[ 10 -27  -9  33  -7  -1  13 -15  33] -> Z602
[ -8 -14  -9  21 -14  12 -23 -28 -14] -> Z923
[  8 -28  -5  12 -30  36 -31 -31  -3] -> Z169
[ -8 -24  -8  -8  -8  17  -4  17  -9] -> Z878
[ 11 -27  -9  20  10  10 -28 -28  10] -> Z567
all Z567: [-27] | 2
all Z169: [-31] | 7 8
all Z602: [-7] | 5
all Z169: [12] | 4
all Z567: [10] | 5 6 9
all Z923: [-14] | 2 5 9
all Z878: [-8] | 1 3 4 5

[ -6   6 -21  -1  -6  -4  48  24  15 -13  10  -1  26 -37  -7 -21  12  -5
  -1   4   0   6 -28  -3   1   4   8 -14  27  11  10   7  -8  -2 -11 -11
   0  -7   9  14  -8  -3   5   0 -13] -> Z490
[  5  18   0  -9   4  -2   3   4  -3   6  -6   5  -6  -1   9   2  -7 -11
   9  -4  -6 -10   1  -3  -1  -9  -3  -2   5   8 -15   4 -10   4  -1   4
  -3  -4   0  15  -4   6  -1 -12   6] -> Z126
[ 15  13   3  10   0   0  -5  -1  -2   6  -9  -6   0   1   2   4  -4   9
   8   0  -3   6   0 -12  -7  -5   6   3   4  -7   2   5  -3   9  -5 -11
  -2  -1  10  -2 -11   1   6  -7  -1] -> Z519
[ 14  -4  -1 -23  -1   9  -2  24   4   1  11   0   8 -15   4 -12  -7   8
  -6   0   5  -4  -8   2  12 -14   6 -12  11  14   9 -16 -22  26  -2  17
  19  -1 -11 -33  19 -35 -10   4  10] -> Z799
[ 15   1 -13 -17   4 -13   4 -13 -11 -10   7   1  29   7 -33 -15  27 -14
   0  -7  15 -16   4  -2  11   1 -20  21 -17  -8  -4   2   8   9   9  -4
   2  15  -7 -10  -6 -21   8 -17  -5] -> Z19
[-14  -4  -1 -23  -1  -3  -2  24   4   1  11   0   8 -15   4 -12  -7   8
  -6   0   2  -9  -8   2  12 -14   6 -12  11  14   9 -16 -22  26  -2  17
  19  -1 -11 -33  19 -35 -10   4  10] -> Z194
all Z126: [-12] | 44
all Z490: [-14] | 28
all Z490: [-13] | 10 45

[-11  17  22  15  28   4]  Z311
[ -9 -31  21  -6  30   9]  Z698
[ -8  -1 -31  -9  27  12]  Z827
[ -4  -4 -28  -4 -27 -28]  Z857
[ -3  18 -41 -41 -20 -24]  Z754
[-14  39  27  44  20  -5]  Z147
[  5 -30 -43 -43  -9   4]  Z362
all Z362: [-30] | 2
all Z857: [-27] | 5
all Z754: [-41] | 3 4
all Z857: [-4] | 1 2 4
all Z147: [44] | 4

[ -4  -6   5   8 -26 -13   2  -6  53  16] -> Z360
[ -1  -7  -9  26   0 -11  54   0  -4 -12] -> Z629
[ -1  -7  -9  26   0 -11  -1 -25  54   6] -> Z686
[  1  39  -3  55 -14  44   4  27  42  29] -> Z263
[  1  39   3  55 -14  44   4  27  42  29] -> Z89
[  1  39   3  55 -14  44   3 -34  15  -5] -> Z588
all Z588: [39] | 2
all Z588: [55] | 4
all Z360: [-26] | 5

[ 5  1 16  0 -1 12  4  4 16 16 16  1] -> Z862
[ 0  3  0  1  0  9  1  0 12 22  0  1] -> Z104
[ 2  5  1  1 -1 -1 17  0  3  1 -1  1] -> Z330
all Z330: [0] | 8
all Z862: [16] | 3 9 10 11
all Z862: [5] | 1
all Z104: [0] | 1 3 5 8 11
all Z862: [1] | 2 12

[  2 -34  -5  14  10  -7 -12 -10 -15  -3 -14  -3  13  -5 -33  -9   3  -5
   1  25  14  22  -9  -1  28   9  -8   9  16 -25   8   9  -6  40 -10 -27] : Z942
[ -9  40   5 -13  -5   9   4 -10  18   1  12   7 -15  -2  35   0  -5  13
  -2 -16 -11 -25  10   3 -30  -8   4 -11 -14 -24 -10  -9   9 -37   8  30] : Z530
[ 32 -32  -3   2 -18  -9  31  13 -15   8   5 -20  11  26 -15  36   3 -33
   4 -29 -14  22  -5 -10  13   0  17   7  -3  12  16   2 -16  -3   8 -20] : Z929
[ -6 -23  -5  17  15  -5 -23 -16  -8  -7 -15   2  11 -16 -27 -24   1   8
   0  37  17  15  -7   2  26  10 -14   6  17 -33   4   6  -1  44 -14 -21] : Z645
[ 29 -20  -2   1 -18  -7  31  12  -8   6   8 -20   7  22  -4  32   1 -26
   4 -30 -17  16  -1  -9   6  -1  17   5  -6  13  15  -2 -14  -6   8 -12] : Z618
[-15  34   7 -23  -2   9   0   9   9   4   9  15 -17   5  25   3   0   7
  -4 -18  -3 -24   6   4 -30 -11   3  -8 -12  27 -17  -1  12 -38  10  28] : Z227
[ -9  40   5 -13  -5   9  -5   7   7   1  12   7 -15  -2  35   0  -5  13
  -2 -16 -11 -25  10   3 -30  -8   4 -11   7  20 -10  -9   9 -37   8  30] : Z617
[  4  12   5 -21 -12   4  18  17  -2   9  12   3 -10  21  12  24   3 -14
  -2 -34  -9  -9   2  -3 -21 -11  13  -2 -13  33  -7   1   2 -37  14  13] : Z759
[ 12 -30  -5  14   1  -8   1  -5 -11  -2  -8 -10  13   0 -23   2   2 -10
   2  11   4  21  -6  -3  24   7  -1   8   9 -17  12   4  -9  28  -6 -23] : Z285
[-27  44   5  -9  10  12 -20  -5  20  -4   3  18 -16 -18  29 -25  -5  30
  -4  11   3 -10   8  -5 -26  -5 -10 -11  -6   4 -18  -6  16 -19  -1 -10] : Z346
all Z617: [7] | 8 9 12 29
all Z346: [-5] | 8 17 24 26
all Z346: [-27] | 1

[32 41 41  6 42 41 41  6 -8 -4 42 -8] = Z486
[-26 -10 -17  -2  -4   8 -14  23   8  -8 -41 -24] = Z976
[ 42 -21  42   0  20 -21  20 -21 -10   0  44  21] = Z172
[ 12 -20  36   7  10 -10  10  -4  -1 -10  34   8] = Z306
[  5   9 -61  20 -18 -29 -34  23 -29 -13 -29 -29] = Z787
[ 42   8  42   0  -2 -21  20  -3   0 -10  33   7] = Z591
[ 44   9  42  -2  -3 -21  20 -20 -13   2  -3  -3] = Z358
[ 32   7  41   6   2 -18  15 -16  -8  -4  42 -29] = Z512
all Z358: [-3] | 5 11 12
all Z486: [41] | 2 3 6 7
all Z172: [-21] | 2 6 8
all Z486: [6] | 4 8
all Z787: [-29] | 6 9 11 12

